Here is a tiny trained network, its code and every weight. The questions are about switching its units off for an input and a target symbol, where a switched-off unit gives its printed mean instead of its output.

import numpy as np


def w(rows, s, z=0):
    codes = np.array(rows[::2]) - 128.0
    scale = np.full(codes.shape[1], s)
    scale[-1] = z or s
    return codes * scale


def norm(h):
    return h / np.sqrt((h * h).mean(-1, keepdims=True) + 1e-5)


def f(y):
    return y / 2 * (1 + np.tanh(0.7978845608 * (y + 0.044715 * y**3)))


def softmax(a):
    e = np.exp(a - a.max(-1, keepdims=True))
    return e / e.sum(-1, keepdims=True)


def log_softmax(a):
    a = a - a.max(-1, keepdims=True)
    return a - np.log(np.exp(a).sum(-1, keepdims=True))


def net(x, mask):
    ids = ['ΞΦΩαβγδεζηθλμτψ'.index(c) for c in x.split()]
    T = len(ids)
    res = E[ids] + P[:T]
    u = 0
    for l in range(3):
        q, k, v = (norm(res) @ M[l].T for M in (Q, K, V))
        z = softmax(np.where(np.tri(T) > 0, q @ k.T / 4**0.5, -1e9)) @ v
        res = res + np.where(mask[u], z, O[l][:, -1]) @ O[l][:, :-1]
        u += 1
        y = f(norm(res) @ A[l][:, :-1].T + A[l][:, -1])
        res = res + np.where(mask[u : u + 4], y, B[l][:, -1]) @ B[l][:, :-1]
        u += 4
    return log_softmax(norm(res)[-1] @ U[:, :-1].T + U[:, -1])


Q, K, V, O, A, B = {}, {}, {}, {}, {}, {}
E = w([
[169,159,122],'Ξ',
[121,131,149],'Φ',
[107,133,114],'Ω',
[125,136,156],'α',
[139,124,151],'β',
[119,133,150],'γ',
[96,125,112],'δ',
[109,181,255],'ε',
[88,88,120],'ζ',
[120,182,151],'η',
[120,132,149],'θ',
[108,161,116],'λ',
[121,131,149],'μ',
[125,162,127],'τ',
[137,139,96],'ψ',
],0.044)
P = w([
[81,78,253],'0',
[85,85,236],'1',
[82,94,216],'2',
[81,87,210],'3',
[79,83,199],'4',
[83,79,192],'5',
[86,76,176],'6',
[81,78,169],'7',
[94,82,160],'8',
[88,83,160],'9',
],0.0042)
Q[0] = w([
[132,69,45],'0.h0',
[178,199,89],'0.h0',
[5,184,126],'0.h0',
[177,87,164],'0.h0',
],0.014)
K[0] = w([
[254,68,115],'0.h0',
[217,74,100],'0.h0',
[30,44,114],'0.h0',
[152,115,213],'0.h0',
],0.0093)
V[0] = w([
[151,25,90],'0.h0',
[66,188,212],'0.h0',
[117,198,161],'0.h0',
[254,123,115],'0.h0',
],0.0052)
O[0] = w([
[216,173,55,100],'0.h0',
[43,30,173,215],'0.h0',
[86,43,152,146],'0.h0',
[165,2,162,2],'0.h0',
],0.003,0.0048)
A[0] = w([
[123,195,145,248],'0.n0',
[138,59,166,84],'0.n1',
[124,130,171,19],'0.n2',
[247,171,93,94],'0.n3',
],0.014,0.0014)
B[0] = w([
[159,37,203,255],'0.n0',
[51,204,180,206],'0.n1',
[67,78,121,200],'0.n2',
[254,167,233,173],'0.n3',
],0.0059,0.0036)
Q[1] = w([
[43,170,195],'1.h0',
[125,167,107],'1.h0',
[11,74,179],'1.h0',
[167,136,142],'1.h0',
],0.012)
K[1] = w([
[60,176,110],'1.h0',
[175,98,164],'1.h0',
[2,180,13],'1.h0',
[132,103,173],'1.h0',
],0.0085)
V[1] = w([
[151,2,189],'1.h0',
[140,84,59],'1.h0',
[153,162,37],'1.h0',
[71,68,72],'1.h0',
],0.0083)
O[1] = w([
[130,103,254,132],'1.h0',
[174,101,134,64],'1.h0',
[178,174,126,4],'1.h0',
[117,58,137,244],'1.h0',
],0.0088,0.004)
A[1] = w([
[203,173,88,95],'1.n0',
[173,79,91,3],'1.n1',
[67,113,102,186],'1.n2',
[32,247,128,109],'1.n3',
],0.014,0.0037)
B[1] = w([
[56,170,121,143],'1.n0',
[91,56,167,110],'1.n1',
[175,147,145,254],'1.n2',
[161,6,200,224],'1.n3',
],0.013,0.0066)
Q[2] = w([
[7,93,184],'2.h0',
[106,191,91],'2.h0',
[45,58,144],'2.h0',
[251,143,106],'2.h0',
],0.014)
K[2] = w([
[101,43,29],'2.h0',
[100,183,166],'2.h0',
[159,30,55],'2.h0',
[160,178,246],'2.h0',
],0.012)
V[2] = w([
[193,108,113],'2.h0',
[106,75,154],'2.h0',
[172,129,167],'2.h0',
[35,83,7],'2.h0',
],0.011)
O[2] = w([
[126,226,197,99],'2.h0',
[254,221,96,254],'2.h0',
[124,191,77,137],'2.h0',
[8,51,147,136],'2.h0',
],0.0059,0.0071)
A[2] = w([
[63,140,138,3],'2.n0',
[154,135,214,175],'2.n1',
[202,36,57,86],'2.n2',
[249,189,118,214],'2.n3',
],0.014,0.0053)
B[2] = w([
[184,19,137,121],'2.n0',
[138,147,41,249],'2.n1',
[126,253,45,153],'2.n2',
[72,58,126,187],'2.n3',
],0.013,0.011)
U = w([
[124,136,110,60],'Ξ',
[132,134,136,127],'Φ',
[126,108,12,167],'Ω',
[106,212,198,228],'α',
[230,205,132,155],'β',
[130,133,144,124],'γ',
[151,210,80,225],'δ',
[162,94,130,245],'ε',
[2,23,118,52],'ζ',
[6,219,129,97],'η',
[126,129,135,120],'θ',
[255,26,51,3],'λ',
[129,137,128,119],'μ',
[116,155,117,145],'τ',
[120,137,114,53],'ψ',
],0.014,0.0056)

Each question gives the input, a string of symbols that net reads in full, and the target symbol t.
The units are the heads (4 rows each of Q, K, V and O) and the neurons (one row each of A and B). Each row of codes is followed by its name. A weight is (code - 128) times the scale printed after its matrix; where a second scale follows, it is the last column's (O, A, B and U).
mask holds one flag per unit, layer by layer, with each layer's heads first. A switched-off unit (its flag False) gives its mean, the last column of its rows in O or B, instead of its output. The means were averaged over made-up inputs and are rounded, as every weight is.
A unit's drop is (log p(t) with every unit on - log p(t) with that unit switched off) / (log p(t) with every unit on - log p(t) with every unit switched off).
The circuit of an input: a set's keep is (log p(t) with only the set's units on - log p(t) with every unit switched off) / (log p(t) with every unit on - log p(t) with every unit switched off). Starting from the 12 units with the biggest drops (on a tie, the unit counted first), units are removed one at a time, each time the one whose removal leaves the highest keep (on an exact tie, the one counted first), for as long as the keep stays at least 0.8.
units of the circuit, in order: the units of the circuit, biggest drop first
top k neurons: the k neurons with the biggest drops, biggest first
k most important neurons of layer l: the k neurons of layer l with the biggest drops, biggest first
input γ ε Φ β θ ζ δ α, target δ: 2 most important neurons of layer 1	1.n2, 1.n3
input Φ α λ Φ, target λ: units of the circuit, in order	2.h0, 1.n3, 1.h0
input ψ η β μ α ψ δ α δ, target δ: units of the circuit, in order	2.n2, 1.h0
input λ ψ θ μ, target λ: most important neuron of layer 0	0.n3
input Ω ε ψ ζ λ μ μ, target λ: units of the circuit, in order	1.h0, 1.n3
input γ ψ γ α β β, target β: top 2 neurons	2.n3, 0.n3
input γ β ζ Ξ δ α, target δ: top 2 neurons	1.n3, 1.n2
input ψ ζ ε δ γ δ τ β, target δ: top 3 neurons	1.n2, 0.n0, 1.n3
input Ω ψ Φ, target Ω: top 3 neurons	0.n3, 2.n1, 1.n3
input β λ β γ μ α, target λ: top 3 neurons	2.n1, 2.n2, 1.n3
input θ θ μ Ξ ψ ζ ψ β, target ζ: units of the circuit, in order	2.h0, 1.n3
input α ζ ε ε ε δ ψ, target η: top 2 neurons	1.n0, 0.n3
input ζ η ε λ γ δ, target δ: top 3 neurons	2.n2, 1.n3, 1.n2
input α α μ Ω θ, target Ω: units of the circuit, in order	2.n1
input λ Φ α δ α Ω λ ψ η θ, target λ: top 3 neurons	2.n2, 1.n3, 0.n3
input α Ξ β, target β: top 3 neurons	2.n3, 0.n1, 2.n1
input Φ Ξ λ τ Ω θ ψ α θ, target Ω: top 4 neurons	2.n1, 0.n0, 0.n1, 1.n2
input α ζ α Φ η η Ω Ξ α τ, target λ: top 2 neurons	1.n3, 2.n1
input Φ β ε ζ Ω Ω Ω Φ β, target Ω: 2 most important neurons of layer 2	2.n1, 2.n3
input η δ β, target δ: units of the circuit, in order	1.n3
input γ λ τ α ψ λ Ω Φ, target Ω: 2 most important neurons of layer 2	2.n1, 2.n0
